Here is a tiny trained network, its code and every weight. The questions are about switching its units off for an input and a class, where a switched-off unit gives its printed mean instead of its output.

import numpy as np


def w(rows, s, z=0):
    codes = np.array(rows[::2]) - 128.0
    scale = np.full(codes.shape[1], s)
    scale[-1] = z or s
    return codes * scale


def f(y):
    return y / 2 * (1 + np.tanh(0.7978845608 * (y + 0.044715 * y**3)))


def log_softmax(a):
    a = a - a.max(-1, keepdims=True)
    return a - np.log(np.exp(a).sum(-1, keepdims=True))


def net(x, mask):
    res = np.array(x, float).reshape(1, 3) / 4 @ E
    y = f(res @ A[0][:, :-1].T + A[0][:, -1])
    res = res + np.where(mask, y, B[0][:, -1]) @ B[0][:, :-1]
    return log_softmax(res[-1] @ U[:, :-1].T + U[:, -1])


A, B = {}, {}
E = w([
[139,65,165,60,87,81,132,70,77,48,137],'x0',
[77,72,56,82,141,171,139,184,160,109,2],'x1',
[109,106,132,50,118,112,145,93,157,127,126],'x2',
],0.017)
A[0] = w([
[177,44,86,119,104,121,118,169,146,64,67,165],'N0',
[110,245,191,144,202,68,138,79,47,116,215,254],'N1',
[95,107,190,72,112,61,132,39,110,111,166,234],'N2',
[180,52,88,98,68,164,47,180,101,57,83,112],'N3',
[49,87,75,67,152,115,47,101,155,128,77,176],'N4',
[110,130,76,78,133,192,143,153,191,123,100,140],'N5',
[182,112,85,92,117,190,144,204,145,124,32,154],'N6',
[172,132,13,186,90,190,146,210,159,136,76,206],'N7',
[64,29,44,61,127,97,157,147,181,76,127,224],'N8',
[165,172,58,134,165,178,172,199,200,174,76,194],'N9',
[154,150,187,90,69,74,152,90,126,127,184,190],'N10',
],0.012,0.006)
B[0] = w([
[52,180,142,200,45,135,161,138,74,109,60,190],'N0',
[201,125,30,184,231,92,86,56,230,45,233,254],'N1',
[182,89,221,49,130,30,229,62,234,54,139,219],'N2',
[57,129,112,155,48,126,190,167,105,123,159,182],'N3',
[110,178,162,132,95,86,228,81,148,158,86,195],'N4',
[99,163,60,81,131,194,130,174,157,200,54,188],'N5',
[92,210,68,87,76,149,165,119,75,143,133,207],'N6',
[124,218,62,107,176,239,120,167,106,191,213,210],'N7',
[112,140,118,147,104,96,206,51,156,152,46,217],'N8',
[168,212,36,128,130,183,76,201,204,245,90,209],'N9',
[198,109,77,80,82,98,120,34,171,68,255,209],'N10',
],0.0096,0.032)
U = w([
[60,64,222,54,102,76,200,50,182,81,27,52],'0',
[152,17,251,55,46,90,24,247,53,59,61,2],'1',
[117,76,207,31,194,56,118,21,182,52,218,254],'2',
[65,99,119,153,52,180,154,174,9,54,87,39],'3',
[208,189,88,247,236,197,51,178,195,142,197,177],'4',
[100,168,223,161,204,79,2,246,60,31,68,2],'5',
[167,128,57,42,79,239,113,209,172,210,43,246],'6',
],0.0098,0.0066)

Each question gives the input, the list of numbers given to net, and the class t.
The units are the neurons (one row each of A and B). Each row of codes is followed by its name. A weight is (code - 128) times the scale printed after its matrix; where a second scale follows, it is the last column's (A, B and U).
mask holds one flag per neuron, in row order. A switched-off neuron (its flag False) gives its mean, the last column of its row in B, instead of its output. The means were averaged over made-up inputs and are rounded, as every weight is.
A unit's drop is (log p(t) with every unit on - log p(t) with that unit switched off) / (log p(t) with every unit on - log p(t) with every unit switched off).
The circuit of an input: a set's keep is (log p(t) with only the set's units on - log p(t) with every unit switched off) / (log p(t) with every unit on - log p(t) with every unit switched off). Starting from all 11 units, units are removed one at a time, each time the one whose removal leaves the highest keep (on an exact tie, the one counted first), for as long as the keep stays at least 0.8.
units of the circuit, in order: the units of the circuit, biggest drop first
most important unit: the unit with the biggest drop
k most important neurons: the k neurons with the biggest drops, biggest first
drop when u is switched off: that unit's drop, to one decimal
input [3,0,-4], class 2: most important unit	N9
input [8,5,-7], class 3: 3 most important neurons	N3, N0, N2
input [4,6,-5], class 3: units of the circuit, in order	N0, N3
input [-3,-1,5], class 6: 2 most important neurons	N1, N2
input [-5,1,-7], class 6: 3 most important neurons	N1, N9, N10
input [-2,-4,0], class 2: 3 most important neurons	N9, N7, N5
input [2,2,-7], class 3: 2 most important neurons	N1, N9
input [-5,-7,3], class 2: 2 most important neurons	N9, N7
input [4,8,4], class 0: 2 most important neurons	N8, N4
input [-6,1,-6], class 6: 2 most important neurons	N1, N9
input [-2,2,-5], class 6: drop when N1 is switched off	2.7
input [-1,2,-8], class 6: drop when N1 is switched off	2.7
input [5,1,-1], class 0: drop when N1 is switched off	0.5
input [4,1,-3], class 0: most important neuron	N1
